Below is a small trained network, with its code and all its weights. Each question gives an input and a class and asks what happens when units are switched off, that is, made to give their printed mean instead of their output.

import numpy as np


def w(rows, s, z=0):
    codes = np.array(rows[::2]) - 128.0
    scale = np.full(codes.shape[1], s)
    scale[-1] = z or s
    return codes * scale


def norm(h):
    return h / np.sqrt((h * h).mean(-1, keepdims=True) + 1e-5)


def f(y):
    return y / 2 * (1 + np.tanh(0.7978845608 * (y + 0.044715 * y**3)))


def log_softmax(a):
    a = a - a.max(-1, keepdims=True)
    return a - np.log(np.exp(a).sum(-1, keepdims=True))


def net(x, mask):
    res = np.array(x, float).reshape(1, 5) / 4 @ E
    u = 0
    for l in range(3):
        y = f(norm(res) @ A[l][:, :-1].T + A[l][:, -1])
        res = res + np.where(mask[u : u + 3], y, B[l][:, -1]) @ B[l][:, :-1]
        u += 3
    return log_softmax(norm(res)[-1] @ U[:, :-1].T + U[:, -1])


A, B = {}, {}
E = w([
[59,172,169,99,207,219,115,14,182,106,197],'x0',
[150,131,20,102,50,85,158,80,163,186,191],'x1',
[44,159,42,113,166,46,203,178,118,102,97],'x2',
[83,173,142,160,132,142,125,177,211,125,64],'x3',
[2,56,99,121,42,48,106,73,56,45,103],'x4',
],0.013)
A[0] = w([
[251,68,199,186,16,146,74,175,87,176,112,196],'0.n1',
[89,210,56,132,107,138,93,173,254,96,126,2],'0.n2',
[101,74,100,128,156,126,135,10,57,45,158,122],'0.n3',
],0.0071,0.0088)
B[0] = w([
[151,23,171,93,121,170,191,110,211,117,147,255],'0.n1',
[151,90,138,29,150,181,95,101,159,172,69,138],'0.n2',
[142,57,131,171,125,144,165,131,175,254,71,182],'0.n3',
],0.011,0.01)
A[1] = w([
[157,94,227,181,161,168,82,165,9,93,105,69],'1.n1',
[133,186,23,111,63,64,82,143,107,124,73,2],'1.n2',
[63,2,139,97,72,102,84,36,44,62,142,65],'1.n3',
],0.0091,0.0053)
B[1] = w([
[207,181,145,125,143,171,168,147,170,51,188,183],'1.n1',
[170,224,124,81,85,115,95,139,108,143,148,161],'1.n2',
[122,76,111,186,125,93,196,145,237,250,100,254],'1.n3',
],0.014,0.0069)
A[2] = w([
[190,146,110,91,159,172,144,52,138,204,251,4],'2.n1',
[210,62,81,49,77,43,171,190,108,116,169,46],'2.n2',
[44,148,58,122,130,111,154,120,60,85,131,222],'2.n3',
],0.011,0.0032)
B[2] = w([
[249,205,141,55,107,153,68,146,159,170,137,254],'2.n1',
[9,118,129,197,118,78,170,103,57,63,128,247],'2.n2',
[156,156,98,132,193,133,47,99,124,213,141,166],'2.n3',
],0.014,0.0087)
U = w([
[40,155,113,97,188,133,79,102,116,107,99,3],'0',
[110,123,128,109,113,126,97,126,103,89,153,20],'1',
[119,120,125,121,106,131,74,124,96,80,151,1],'2',
[160,132,124,122,95,116,155,130,94,120,173,32],'3',
[120,139,179,139,167,172,143,146,68,6,146,97],'4',
[109,195,74,132,107,51,108,141,37,138,132,60],'5',
[92,68,112,182,120,83,192,145,144,156,108,253],'6',
[195,120,159,95,130,199,116,123,185,151,134,221],'7',
],0.025,0.0081)

Each question gives the input, the list of numbers given to net, and the class t.
The units are the neurons (one row each of A and B). Each row of codes is followed by its name. A weight is (code - 128) times the scale printed after its matrix; where a second scale follows, it is the last column's (A, B and U).
mask holds one flag per neuron, layer by layer. A switched-off neuron (its flag False) gives its mean, the last column of its row in B, instead of its output. The means were averaged over made-up inputs and are rounded, as every weight is.
A unit's drop is (log p(t) with every unit on - log p(t) with that unit switched off) / (log p(t) with every unit on - log p(t) with every unit switched off).
The circuit of an input: a set's keep is (log p(t) with only the set's units on - log p(t) with every unit switched off) / (log p(t) with every unit on - log p(t) with every unit switched off). Starting from all 9 units, units are removed one at a time, each time the one whose removal leaves the highest keep (on an exact tie, the one counted first), for as long as the keep stays at least 0.8.
circuit, biggest first: the units of the circuit, biggest drop first
k most important neurons: the k neurons with the biggest drops, biggest first
top k neurons in layer l: the k neurons of layer l with the biggest drops, biggest first
input [-1,-3,7,6,-3], class 0: most important neuron -> (1.n3)
input [-1,-4,5,7,-3], class 0: circuit, biggest first -> (1.n3; 0.n1)
input [-7,-8,7,-3,1], class 4: circuit, biggest first -> (1.n1; 1.n3)
input [4,-5,5,4,-3], class 0: 2 most important neurons -> (2.n1; 0.n1)
input [3,2,8,4,-4], class 0: circuit, biggest first -> (0.n1; 1.n3)
input [-4,7,7,-7,2], class 5: 2 most important neurons -> (0.n1; 1.n2)
input [-2,-8,7,5,5], class 0: circuit, biggest first -> (0.n1; 2.n3)
input [4,8,8,7,6], class 0: circuit, biggest first -> (0.n1; 2.n3)
input [3,2,-5,-4,5], class 6: top 2 neurons in layer 1 -> (1.n3; 1.n1)
input [7,-6,-5,2,7], class 6: 2 most important neurons -> (2.n1; 1.n3)
input [7,1,2,7,1], class 0: 3 most important neurons -> (0.n1; 2.n1; 1.n3)
input [-5,-7,5,7,-5], class 4: circuit, biggest first -> (1.n3; 0.n3)
input [8,0,0,-2,4], class 6: 4 most important neurons -> (1.n3; 1.n1; 0.n1; 1.n2)
input [7,-7,5,5,8], class 6: circuit, biggest first -> (1.n3)
input [-7,-5,3,-2,-4], class 4: 3 most important neurons -> (1.n3; 0.n3; 1.n1)
input [-7,-8,-5,4,1], class 4: 4 most important neurons -> (2.n1; 1.n3; 1.n1; 0.n3)
input [2,8,8,4,6], class 5: 3 most important neurons -> (0.n1; 1.n2; 2.n3)
input [2,-8,6,7,-3], class 4: 2 most important neurons -> (1.n3; 2.n1)
input [6,8,7,5,3], class 0: top 2 neurons in layer 0 -> (0.n1; 0.n2)
input [6,8,7,4,1], class 7: circuit, biggest first -> (2.n2)
